Below are the code and all the weights of a small trained network. Each question names an input and a target symbol and asks about switching units off, where a switched-off unit gives its printed mean instead of its output.

import numpy as np


def w(rows, s, z=0):
    codes = np.array(rows[::2]) - 128.0
    scale = np.full(codes.shape[1], s)
    scale[-1] = z or s
    return codes * scale


def norm(h):
    return h / np.sqrt((h * h).mean(-1, keepdims=True) + 1e-5)


def f(y):
    return y / 2 * (1 + np.tanh(0.7978845608 * (y + 0.044715 * y**3)))


def softmax(a):
    e = np.exp(a - a.max(-1, keepdims=True))
    return e / e.sum(-1, keepdims=True)


def log_softmax(a):
    a = a - a.max(-1, keepdims=True)
    return a - np.log(np.exp(a).sum(-1, keepdims=True))


def net(x, mask):
    ids = ['ΘΞΣαβγεζηλπτφψω'.index(c) for c in x.split()]
    T = len(ids)
    res = E[ids] + P[:T]
    r = norm(res)
    for j in range(2):
        rows = slice(2 * j, 2 * j + 2)
        q, k, v = (r @ M[0][rows].T for M in (Q, K, V))
        z = softmax(np.where(np.tri(T) > 0, q @ k.T / 2**0.5, -1e9)) @ v
        o = O[0][rows]
        res = res + np.where(mask[j], z, o[:, -1]) @ o[:, :-1]
    y = f(norm(res) @ A[0][:, :-1].T + A[0][:, -1])
    res = res + np.where(mask[2:18], y, B[0][:, -1]) @ B[0][:, :-1]
    return log_softmax(norm(res)[-1] @ U[:, :-1].T + U[:, -1])


Q, K, V, O, A, B = {}, {}, {}, {}, {}, {}
E = w([
[90,121,234,108,25,17,85,124,109],'Θ',
[253,173,78,65,170,78,152,61,169],'Ξ',
[134,136,245,134,127,152,177,78,224],'Σ',
[154,165,205,176,129,84,85,179,225],'α',
[243,151,59,150,31,206,144,40,85],'β',
[23,158,186,206,84,98,60,70,150],'γ',
[205,176,155,123,84,131,72,239,132],'ε',
[141,45,105,154,147,172,76,132,175],'ζ',
[252,159,75,189,119,103,164,235,187],'η',
[157,117,111,163,133,148,181,190,89],'λ',
[168,209,242,165,96,230,114,184,200],'π',
[144,141,57,164,66,55,101,144,154],'τ',
[121,112,77,158,77,9,173,238,60],'φ',
[91,89,168,155,77,145,183,129,83],'ψ',
[145,100,70,163,145,38,232,56,169],'ω',
],0.015)
P = w([
[69,239,50,92,39,178,184,122,184],'0',
[123,215,71,119,55,173,165,98,182],'1',
[123,199,83,134,71,144,175,98,143],'2',
[163,186,112,136,61,125,170,77,130],'3',
[173,157,135,157,67,141,165,73,98],'4',
[184,151,164,163,69,128,155,89,72],'5',
[196,138,178,182,90,106,148,68,39],'6',
[210,127,191,192,114,91,114,62,14],'7',
[234,120,208,208,124,96,124,60,1],'8',
],0.0044)
Q[0] = w([
[115,96,138,119,150,135,107,136,136],'head 1',
[253,106,156,190,81,104,79,78,218],'head 1',
[154,126,109,171,135,125,154,117,125],'head 2',
[124,152,84,99,146,114,144,123,143],'head 2',
],0.036)
K[0] = w([
[109,127,105,122,107,125,113,112,139],'head 1',
[139,100,96,84,140,216,18,163,253],'head 1',
[92,58,68,98,181,149,111,153,147],'head 2',
[84,134,73,68,137,141,151,174,204],'head 2',
],0.025)
V[0] = w([
[123,254,112,123,24,115,227,126,182],'head 1',
[39,132,47,43,89,163,215,179,228],'head 1',
[132,146,171,86,166,153,173,205,235],'head 2',
[215,239,111,140,113,88,197,118,116],'head 2',
],0.0074)
O[0] = w([
[130,95,163,222,88,129,18,106,105,254],'head 1',
[179,103,168,123,180,101,173,107,71,139],'head 1',
[80,146,109,97,98,143,146,189,179,91],'head 2',
[91,194,22,153,255,141,205,126,16,190],'head 2',
],0.0042,0.0084)
A[0] = w([
[62,114,120,75,166,70,152,97,73,12],'neuron 1',
[147,108,113,109,143,148,152,159,41,34],'neuron 2',
[129,80,86,146,172,246,68,73,120,2],'neuron 3',
[216,135,127,115,131,100,147,141,148,62],'neuron 4',
[101,166,129,84,230,136,155,136,84,127],'neuron 5',
[78,72,126,129,90,193,121,63,78,56],'neuron 6',
[92,102,146,126,150,207,23,126,160,48],'neuron 7',
[105,169,108,121,116,145,103,109,90,121],'neuron 8',
[89,124,182,123,156,126,121,68,159,76],'neuron 9',
[135,216,153,85,94,89,170,100,146,169],'neuron 10',
[94,116,148,165,189,86,77,195,185,36],'neuron 11',
[145,41,171,124,143,160,187,139,100,127],'neuron 12',
[145,145,133,62,129,125,47,173,69,55],'neuron 13',
[137,152,192,42,130,88,175,183,139,69],'neuron 14',
[150,119,187,136,150,128,99,145,207,134],'neuron 15',
[52,176,79,10,152,141,200,187,216,51],'neuron 16',
],0.014,0.0036)
B[0] = w([
[125,213,126,163,138,114,179,131,153,137],'neuron 1',
[71,99,173,128,107,152,114,144,193,160],'neuron 2',
[173,131,160,108,77,101,194,174,184,165],'neuron 3',
[107,120,82,100,155,185,129,120,119,184],'neuron 4',
[165,103,135,87,122,145,75,107,84,140],'neuron 5',
[95,131,78,100,151,117,124,108,188,196],'neuron 6',
[152,153,115,192,104,164,86,88,85,177],'neuron 7',
[160,91,138,104,106,123,105,135,119,167],'neuron 8',
[71,132,137,114,144,199,154,137,166,183],'neuron 9',
[162,100,162,105,156,119,137,100,108,195],'neuron 10',
[165,76,121,171,184,71,53,123,152,196],'neuron 11',
[134,138,111,100,152,104,124,148,63,146],'neuron 12',
[119,237,114,93,134,122,128,122,133,134],'neuron 13',
[92,116,72,171,81,133,196,81,101,147],'neuron 14',
[120,120,145,88,149,92,181,152,140,254],'neuron 15',
[202,98,74,108,2,120,142,145,252,141],'neuron 16',
],0.021,0.0073)
U = w([
[127,185,100,202,147,100,221,57,90,35],'Θ',
[149,122,123,80,129,120,169,217,57,170],'Ξ',
[131,130,43,186,186,227,125,215,139,21],'Σ',
[29,119,35,59,152,80,109,138,131,87],'α',
[133,82,70,159,40,84,95,129,29,252],'β',
[104,163,207,71,62,53,100,64,103,49],'γ',
[91,42,175,110,95,191,79,200,71,174],'ε',
[189,111,82,102,46,137,158,122,213,200],'ζ',
[206,170,217,198,105,199,135,146,101,83],'η',
[65,139,131,186,113,189,64,38,190,57],'λ',
[139,254,106,73,135,142,66,161,140,200],'π',
[155,97,148,152,217,60,77,154,180,136],'τ',
[192,116,109,63,178,200,80,46,84,73],'φ',
[37,153,135,189,77,89,162,226,130,127],'ψ',
[70,133,178,86,209,181,209,117,175,74],'ω',
],0.0093,0.0016)

Each question gives the input, a string of symbols that net reads in full, and the target symbol t.
The units are the heads (2 rows each of Q, K, V and O) and the neurons (one row each of A and B). Each row of codes is followed by its name. A weight is (code - 128) times the scale printed after its matrix; where a second scale follows, it is the last column's (O, A, B and U).
mask holds one flag per unit, heads first, then neurons. A switched-off unit (its flag False) gives its mean, the last column of its rows in O or B, instead of its output. The means were averaged over made-up inputs and are rounded, as every weight is.
A unit's drop is (log p(t) with every unit on - log p(t) with that unit switched off) / (log p(t) with every unit on - log p(t) with every unit switched off).
The circuit of an input: a set's keep is (log p(t) with only the set's units on - log p(t) with every unit switched off) / (log p(t) with every unit on - log p(t) with every unit switched off). Starting from the 12 units with the biggest drops (on a tie, the unit counted first), units are removed one at a time, each time the one whose removal leaves the highest keep (on an exact tie, the one counted first), for as long as the keep stays at least 0.8.
units of the circuit, in order: the units of the circuit, biggest drop first
k most important neurons: the k neurons with the biggest drops, biggest first
heads that matter: for each layer, one digit per head in row order, 1 if its drop is at least 0.15 and else 0, layers parted by /
drop when u is switched off: that unit's drop, to one decimal
input φ ζ α β τ Ξ β ω Θ, target Θ: heads that matter -> 10
input Θ Σ ζ π τ α α π, target ζ: units of the circuit, in order -> head 1; head 2; neuron 16
input φ τ π, target η: heads that matter -> 00
input Σ φ α α ω ζ β ω α, target φ: heads that matter -> 11
input ζ φ β ψ γ, target ω: heads that matter -> 10
input α β α ε α α ω ζ Σ, target ζ: 2 most important neurons -> neuron 16; neuron 14
input ω β ω α γ β ζ ω, target ζ: heads that matter -> 10
input Σ ω Σ α γ β ω γ β, target ζ: heads that matter -> 00
input β φ ζ Ξ β φ α Ξ ζ, target Ξ: heads that matter -> 10
input γ Θ γ λ η β γ ζ λ, target Ξ: heads that matter -> 01
input β γ Ξ, target φ: heads that matter -> 00
input Ξ β α γ τ Σ ω τ, target β: heads that matter -> 00
input γ β Ξ β β ζ α, target ζ: heads that matter -> 10
input β α α β π α α ζ, target ζ: units of the circuit, in order -> head 1; neuron 16
input ζ τ α, target ζ: heads that matter -> 11
input α η τ α γ ω, target Θ: most important neuron -> neuron 1
input Σ ω φ Ξ α π Ξ π η, target Σ: drop when neuron 4 is switched off -> 0.2
input η β α λ, target ε: drop when neuron 10 is switched off -> 0.0
input α Σ ψ ζ Ξ Σ, target ζ: drop when neuron 16 is switched off -> 1.7
